Below is a small trained network, with its code and all its weights. Each question gives an input and a target symbol and asks what happens when units are switched off, that is, made to give their printed mean instead of their output.

import numpy as np


def w(rows, s, z=0):
    codes = np.array(rows[::2]) - 128.0
    scale = np.full(codes.shape[1], s)
    scale[-1] = z or s
    return codes * scale


def f(y):
    return np.maximum(y, 0)


def softmax(a):
    e = np.exp(a - a.max(-1, keepdims=True))
    return e / e.sum(-1, keepdims=True)


def log_softmax(a):
    a = a - a.max(-1, keepdims=True)
    return a - np.log(np.exp(a).sum(-1, keepdims=True))


def net(x, mask):
    ids = ['ΓΘΠεζλψ'.index(c) for c in x.split()]
    T = len(ids)
    res = E[ids] + P[:T]
    u = 0
    for l in range(2):
        r = res
        for j in range(2):
            rows = slice(2 * j, 2 * j + 2)
            q, k, v = (r @ M[l][rows].T for M in (Q, K, V))
            z = softmax(np.where(np.tri(T) > 0, q @ k.T / 2**0.5, -1e9)) @ v
            o = O[l][rows]
            res = res + np.where(mask[u + j], z, o[:, -1]) @ o[:, :-1]
        u += 2
        y = f(res @ A[l][:, :-1].T + A[l][:, -1])
        res = res + np.where(mask[u : u + 16], y, B[l][:, -1]) @ B[l][:, :-1]
        u += 16
    return log_softmax(res[-1] @ U[:, :-1].T + U[:, -1])


Q, K, V, O, A, B = {}, {}, {}, {}, {}, {}
E = w([
[131,190,135,153,77,101,122,145],'Γ',
[174,175,111,148,108,98,120,121],'Θ',
[105,232,192,119,76,142,139,170],'Π',
[179,165,149,98,179,121,153,127],'ε',
[123,187,161,10,139,38,80,72],'ζ',
[84,129,146,88,155,204,186,116],'λ',
[106,111,123,94,66,248,148,20],'ψ',
],0.014)
P = w([
[163,79,172,148,101,105,115,154],'0',
[151,112,189,191,135,116,109,99],'1',
[127,124,168,159,149,95,79,127],'2',
[172,129,117,133,98,103,185,105],'3',
[140,116,98,113,121,103,139,164],'4',
[129,150,150,182,174,158,80,76],'5',
[114,114,113,135,160,143,77,130],'6',
[162,146,54,75,91,139,193,120],'7',
[139,118,73,73,130,139,118,148],'8',
[117,138,111,123,195,172,9,110],'9',
[145,141,70,104,168,205,86,101],'10',
[137,140,33,69,120,202,129,136],'11',
],0.011)
Q[0] = w([
[97,111,95,83,88,162,67,98],'0.h0',
[88,4,165,172,135,197,149,96],'0.h0',
[116,123,123,129,128,122,132,128],'0.h1',
[130,127,124,128,126,119,127,128],'0.h1',
],0.036)
K[0] = w([
[139,172,115,123,86,179,77,44],'0.h0',
[167,78,136,146,4,95,102,84],'0.h0',
[128,127,130,121,130,126,128,125],'0.h1',
[124,126,134,129,130,127,129,125],'0.h1',
],0.035)
V[0] = w([
[143,124,115,141,134,131,126,124],'0.h0',
[132,132,146,130,118,116,130,132],'0.h0',
[142,55,172,120,97,110,118,154],'0.h1',
[147,6,196,113,106,128,82,163],'0.h1',
],0.015)
O[0] = w([
[122,102,123,119,143,116,127,146,130],'0.h0',
[116,152,106,110,122,173,130,111,143],'0.h0',
[129,189,100,231,138,104,224,59,86],'0.h1',
[133,204,179,240,127,3,223,60,4],'0.h1',
],0.0047,0.0032)
A[0] = w([
[72,126,127,110,172,138,166,134,49],'0.n0',
[90,79,82,156,152,81,133,150,66],'0.n1',
[64,52,73,168,176,65,165,114,88],'0.n2',
[59,62,41,192,157,93,123,124,66],'0.n3',
[88,72,89,146,148,86,146,181,15],'0.n4',
[71,63,114,165,138,89,127,153,16],'0.n5',
[122,61,157,156,137,103,126,146,12],'0.n6',
[132,80,155,186,99,108,157,151,65],'0.n7',
[106,10,114,148,129,92,140,152,45],'0.n8',
[115,65,79,181,125,116,148,158,18],'0.n9',
[58,34,80,173,125,47,119,145,1],'0.n10',
[85,39,112,140,123,96,133,132,37],'0.n11',
[91,78,99,180,147,104,121,139,79],'0.n12',
[101,41,111,160,115,97,121,135,19],'0.n13',
[68,70,64,157,168,88,123,108,78],'0.n14',
[104,99,87,156,147,105,122,127,45],'0.n15',
],0.011,0.0034)
B[0] = w([
[143,214,138,80,181,5,85,112,218],'0.n0',
[112,139,134,117,144,122,126,130,128],'0.n1',
[126,122,185,132,107,119,112,174,133],'0.n2',
[157,119,110,171,91,229,149,133,128],'0.n3',
[137,90,190,61,132,64,80,149,128],'0.n4',
[154,111,132,125,121,143,162,131,128],'0.n5',
[150,104,138,154,135,171,147,125,128],'0.n6',
[108,192,79,159,174,131,169,99,254],'0.n7',
[163,108,100,153,140,159,181,141,128],'0.n8',
[145,188,70,135,134,158,95,108,128],'0.n9',
[147,145,52,87,109,146,113,124,128],'0.n10',
[132,148,156,100,119,114,135,127,128],'0.n11',
[119,122,133,122,135,133,120,143,128],'0.n12',
[103,142,96,97,180,90,132,118,128],'0.n13',
[88,154,147,144,114,141,125,100,128],'0.n14',
[138,140,119,128,136,164,166,135,128],'0.n15',
],0.016,0.00067)
Q[1] = w([
[150,133,87,144,79,214,100,150],'1.h0',
[204,232,118,100,167,124,108,161],'1.h0',
[102,126,91,116,170,175,16,187],'1.h1',
[156,104,25,11,39,94,254,198],'1.h1',
],0.028)
K[1] = w([
[176,171,98,106,119,168,75,165],'1.h0',
[119,101,106,31,164,175,103,91],'1.h0',
[108,70,82,71,108,130,111,210],'1.h1',
[93,102,173,194,197,158,2,129],'1.h1',
],0.034)
V[1] = w([
[209,130,141,181,134,168,125,217],'1.h0',
[117,99,159,142,237,109,194,165],'1.h0',
[128,138,236,78,233,180,200,138],'1.h1',
[3,186,175,126,57,143,122,160],'1.h1',
],0.02)
O[1] = w([
[217,134,139,112,94,48,84,119,2],'1.h0',
[149,103,66,52,109,168,102,161,18],'1.h0',
[89,99,125,182,151,149,5,140,160],'1.h1',
[171,170,162,123,176,186,100,69,25],'1.h1',
],0.011,0.0043)
A[1] = w([
[129,73,83,154,103,181,155,109,83],'1.n0',
[206,89,164,66,95,144,135,124,62],'1.n1',
[111,75,108,75,76,201,127,111,89],'1.n2',
[95,27,204,63,50,99,111,11,48],'1.n3',
[168,130,168,108,142,168,110,94,21],'1.n4',
[156,102,131,53,82,129,65,107,98],'1.n5',
[112,111,150,123,132,183,148,67,99],'1.n6',
[158,194,112,111,125,173,154,102,10],'1.n7',
[58,77,188,55,81,119,115,68,17],'1.n8',
[115,53,101,104,111,112,193,123,75],'1.n9',
[122,49,179,147,136,133,67,149,110],'1.n10',
[121,183,132,80,107,77,109,59,103],'1.n11',
[156,90,220,38,82,174,179,150,42],'1.n12',
[161,89,192,155,66,108,151,63,66],'1.n13',
[136,96,146,126,140,173,100,112,1],'1.n14',
[83,78,99,148,77,79,126,150,84],'1.n15',
],0.011,0.0057)
B[1] = w([
[133,174,174,83,168,183,155,149,166],'1.n0',
[88,105,154,198,23,101,115,108,200],'1.n1',
[116,174,141,141,214,15,166,97,196],'1.n2',
[22,153,176,245,150,5,101,84,144],'1.n3',
[139,86,204,114,138,93,128,164,190],'1.n4',
[73,121,174,189,104,166,140,118,205],'1.n5',
[153,60,137,191,70,124,105,132,218],'1.n6',
[115,176,63,67,154,121,70,131,199],'1.n7',
[202,119,74,126,149,245,211,219,150],'1.n8',
[70,77,95,111,30,95,98,168,212],'1.n9',
[135,197,47,54,102,122,161,61,254],'1.n10',
[151,137,121,127,40,232,158,136,208],'1.n11',
[216,156,151,118,237,130,78,120,216],'1.n12',
[134,167,99,65,217,102,198,141,189],'1.n13',
[152,116,22,102,34,76,146,150,180],'1.n14',
[171,75,186,86,221,147,73,143,225],'1.n15',
],0.011,0.0097)
U = w([
[131,178,77,93,140,157,188,157,3],'Γ',
[146,142,137,63,123,87,242,254,171],'Θ',
[204,205,172,84,186,166,194,170,55],'Π',
[183,102,168,77,131,127,99,207,167],'ε',
[112,111,146,132,176,210,203,214,137],'ζ',
[119,132,95,51,211,120,132,207,134],'λ',
[92,141,155,161,188,123,200,164,162],'ψ',
],0.0033,0.0043)

Each question gives the input, a string of symbols that net reads in full, and the target symbol t.
The units are the heads (2 rows each of Q, K, V and O) and the neurons (one row each of A and B). Each row of codes is followed by its name. A weight is (code - 128) times the scale printed after its matrix; where a second scale follows, it is the last column's (O, A, B and U).
mask holds one flag per unit, layer by layer, with each layer's heads first. A switched-off unit (its flag False) gives its mean, the last column of its rows in O or B, instead of its output. The means were averaged over made-up inputs and are rounded, as every weight is.
A unit's drop is (log p(t) with every unit on - log p(t) with that unit switched off) / (log p(t) with every unit on - log p(t) with every unit switched off).
The circuit of an input: a set's keep is (log p(t) with only the set's units on - log p(t) with every unit switched off) / (log p(t) with every unit on - log p(t) with every unit switched off). Starting from the 12 units with the biggest drops (on a tie, the unit counted first), units are removed one at a time, each time the one whose removal leaves the highest keep (on an exact tie, the one counted first), for as long as the keep stays at least 0.8.
circuit, biggest first: the units of the circuit, biggest drop first
unit that matters most: the unit with the biggest drop
top k neurons in layer l: the k neurons of layer l with the biggest drops, biggest first
drop of u: that unit's drop, to one decimal
input Π ε ε, target ε: circuit, biggest first => (1.h1, 1.n4, 1.h0)
input Θ Γ Θ Θ ζ Θ Γ, target ζ: unit that matters most => 1.h0
input ε ψ Θ ε Θ Γ Θ ψ ε Π Θ Π, target ε: circuit, biggest first => (1.h1, 1.n4, 1.n6)
input Θ ε Π Π Γ ψ, target ε: circuit, biggest first => (1.h1, 1.n6)
input ψ Π Θ Θ Θ Π Θ Θ ε λ, target Θ: top 3 neurons in layer 1 => (1.n9, 1.n15, 1.n8)
input ε λ Θ Θ Γ Γ Π ε Θ Γ Θ Π, target Π: circuit, biggest first => (1.h1, 1.n12)
input λ ε λ ε Γ Γ, target λ: circuit, biggest first => (1.h1, 1.n10, 1.n15)
input Θ ζ ε ε ψ Θ Θ ε Θ Γ Γ, target Θ: circuit, biggest first => (1.h1, 0.h1)
input Γ λ λ ε, target Γ: circuit, biggest first => (1.h1, 1.n10, 1.n15)
input ε Γ Γ λ ε ε Θ Π ε Θ, target ε: circuit, biggest first => (1.h1, 1.n4, 1.h0, 1.n13)
input Θ Θ Π λ Π λ Θ Γ, target Γ: top 4 neurons in layer 1 => (1.n10, 1.n14, 1.n12, 1.n4)
input Θ Θ Θ Θ Γ ζ ψ ε Π Π ψ, target ε: circuit, biggest first => (1.h1, 0.h1, 1.n6)
input Θ Θ ψ Θ ζ ψ λ, target ψ: circuit, biggest first => (1.h0, 0.n0)
input Π ε Γ ζ Θ Π Γ Θ ζ, target Π: circuit, biggest first => (1.h1)
input ε Θ λ Θ Γ, target Γ: top 3 neurons in layer 1 => (1.n10, 1.n14, 1.n15)
input Θ Π Π Γ Θ, target Π: top 3 neurons in layer 1 => (1.n9, 1.n13, 1.n11)
input Θ ε Π Θ, target λ: top 2 neurons in layer 1 => (1.n10, 1.n15)
input ε Θ ε ε ψ, target ψ: drop of 1.n7 => 0.1
input Θ Θ Θ ε λ Θ, target λ: drop of 1.h1 => 0.8
input Θ ε ε ε Θ ε Θ ψ ψ ε Θ, target ψ: drop of 1.n2 => -0.1
input λ ζ Θ Θ Θ Γ, target Θ: circuit, biggest first => (1.h1)
input Π Θ Π Π, target Π: top 2 neurons in layer 1 => (1.n12, 1.n9)
input ψ ε Π Θ ε ε Θ ψ, target ψ: top 2 neurons in layer 1 => (1.n3, 1.n5)
input Π Θ Θ ε Θ λ λ Π ψ λ ψ ζ, target Γ: top 3 neurons in layer 1 => (1.n10, 1.n15, 1.n14)
input Θ Π Π Θ λ, target ε: top 3 neurons in layer 1 => (1.n6, 1.n4, 1.n10)
